Below are the code and all the weights of a small trained network. Each question names an input and a class and asks about switching units off, where a switched-off unit gives its printed mean instead of its output.

import numpy as np


def w(rows, s, z=0):
    codes = np.array(rows[::2]) - 128.0
    scale = np.full(codes.shape[1], s)
    scale[-1] = z or s
    return codes * scale


def norm(h):
    return h / np.sqrt((h * h).mean(-1, keepdims=True) + 1e-5)


def f(y):
    return y / 2 * (1 + np.tanh(0.7978845608 * (y + 0.044715 * y**3)))


def log_softmax(a):
    a = a - a.max(-1, keepdims=True)
    return a - np.log(np.exp(a).sum(-1, keepdims=True))


def net(x, mask):
    res = np.array(x, float).reshape(1, 5) / 4 @ E
    u = 0
    for l in range(3):
        y = f(norm(res) @ A[l][:, :-1].T + A[l][:, -1])
        res = res + np.where(mask[u : u + 5], y, B[l][:, -1]) @ B[l][:, :-1]
        u += 5
    return log_softmax(norm(res)[-1] @ U[:, :-1].T + U[:, -1])


A, B = {}, {}
E = w([
[183,100,127,87,122,111,202],'x0',
[54,134,182,185,107,103,147],'x1',
[193,177,2,147,156,135,165],'x2',
[57,112,152,142,79,217,98],'x3',
[145,162,175,72,39,176,69],'x4',
],0.0059)
A[0] = w([
[133,173,55,181,126,210,123,5],'L0N1',
[167,222,115,112,206,56,126,122],'L0N2',
[1,38,183,207,12,116,75,158],'L0N3',
[81,98,202,183,184,246,191,234],'L0N4',
[162,57,233,8,84,41,109,146],'L0N5',
],0.0064,0.0026)
B[0] = w([
[135,171,71,171,91,187,73,145],'L0N1',
[150,96,113,145,150,1,111,188],'L0N2',
[149,233,127,126,106,63,2,255],'L0N3',
[160,97,137,164,105,37,113,195],'L0N4',
[129,110,99,128,79,234,57,206],'L0N5',
],0.0073,0.0065)
A[1] = w([
[110,24,128,178,229,106,105,35],'L1N1',
[131,176,26,138,169,174,81,139],'L1N2',
[141,121,137,202,57,166,169,156],'L1N3',
[130,164,166,136,167,254,58,12],'L1N4',
[39,137,205,131,109,109,82,220],'L1N5',
],0.0074,0.0011)
B[1] = w([
[169,152,129,70,109,55,166,195],'L1N1',
[80,70,155,117,69,149,118,234],'L1N2',
[119,173,125,134,84,127,148,132],'L1N3',
[156,96,151,126,194,90,148,210],'L1N4',
[128,169,119,254,115,131,92,254],'L1N5',
],0.0087,0.0039)
A[2] = w([
[151,127,147,125,150,115,126,144],'L2N1',
[149,60,17,119,151,157,152,254],'L2N2',
[159,111,160,137,140,235,125,14],'L2N3',
[109,2,141,157,147,126,159,226],'L2N4',
[51,146,199,208,137,109,58,173],'L2N5',
],0.0083,0.0014)
B[2] = w([
[97,50,66,116,123,163,109,137],'L2N1',
[79,129,166,164,105,127,49,196],'L2N2',
[134,129,139,51,209,182,255,138],'L2N3',
[151,122,101,163,125,128,97,144],'L2N4',
[118,112,64,111,50,127,32,254],'L2N5',
],0.0089,0.0074)
U = w([
[146,85,95,157,216,12,179,101],'0',
[72,159,166,149,140,140,213,4],'1',
[115,114,114,170,80,104,6,238],'2',
[135,95,176,50,171,226,151,52],'3',
],0.011,0.0032)

Each question gives the input, the list of numbers given to net, and the class t.
The units are the neurons (one row each of A and B). Each row of codes is followed by its name. A weight is (code - 128) times the scale printed after its matrix; where a second scale follows, it is the last column's (A, B and U).
mask holds one flag per neuron, layer by layer. A switched-off neuron (its flag False) gives its mean, the last column of its row in B, instead of its output. The means were averaged over made-up inputs and are rounded, as every weight is.
A unit's drop is (log p(t) with every unit on - log p(t) with that unit switched off) / (log p(t) with every unit on - log p(t) with every unit switched off).
The circuit of an input: a set's keep is (log p(t) with only the set's units on - log p(t) with every unit switched off) / (log p(t) with every unit on - log p(t) with every unit switched off). Starting from the 12 units with the biggest drops (on a tie, the unit counted first), units are removed one at a time, each time the one whose removal leaves the highest keep (on an exact tie, the one counted first), for as long as the keep stays at least 0.8.
circuit, biggest first: the units of the circuit, biggest drop first
unit that matters most: the unit with the biggest drop
k most important neurons: the k neurons with the biggest drops, biggest first
top k neurons in layer l: the k neurons of layer l with the biggest drops, biggest first
drop when u is switched off: that unit's drop, to one decimal
input [-7,-3,4,-8,3], class 0: circuit, biggest first -> [L0N5; L2N5; L0N3]
input [-3,1,4,-6,2], class 0: unit that matters most -> L0N2
input [-5,-6,3,5,7], class 3: 2 most important neurons -> [L0N3; L2N3]
input [-2,-3,1,-7,3], class 0: 4 most important neurons -> [L0N2; L2N5; L0N3; L0N1]
input [2,2,7,1,-8], class 0: 3 most important neurons -> [L0N5; L2N5; L1N1]
input [0,4,7,-6,4], class 0: circuit, biggest first -> [L2N5; L0N3]
input [-2,-5,4,8,7], class 3: 2 most important neurons -> [L2N3; L0N3]
input [5,-3,4,2,-8], class 0: 4 most important neurons -> [L0N5; L2N5; L1N1; L0N3]
input [6,-8,-8,4,-4], class 3: top 3 neurons in layer 0 -> [L0N5; L0N2; L0N3]
input [7,4,-5,-5,8], class 3: 2 most important neurons -> [L0N5; L2N3]
input [6,-6,1,-2,5], class 3: top 2 neurons in layer 2 -> [L2N3; L2N5]
input [3,2,0,5,-8], class 0: top 2 neurons in layer 2 -> [L2N5; L2N2]
input [-1,-4,3,-6,0], class 0: top 2 neurons in layer 0 -> [L0N2; L0N5]
input [1,1,5,-2,-5], class 0: top 2 neurons in layer 0 -> [L0N5; L0N2]
input [7,-7,-6,-4,-4], class 3: top 2 neurons in layer 2 -> [L2N5; L2N3]
input [-4,2,5,-4,-2], class 0: top 2 neurons in layer 0 -> [L0N2; L0N5]
input [-1,-7,-8,-5,1], class 3: drop when L0N4 is switched off -> 0.0
input [1,-8,-4,2,1], class 3: drop when L2N3 is switched off -> 0.1
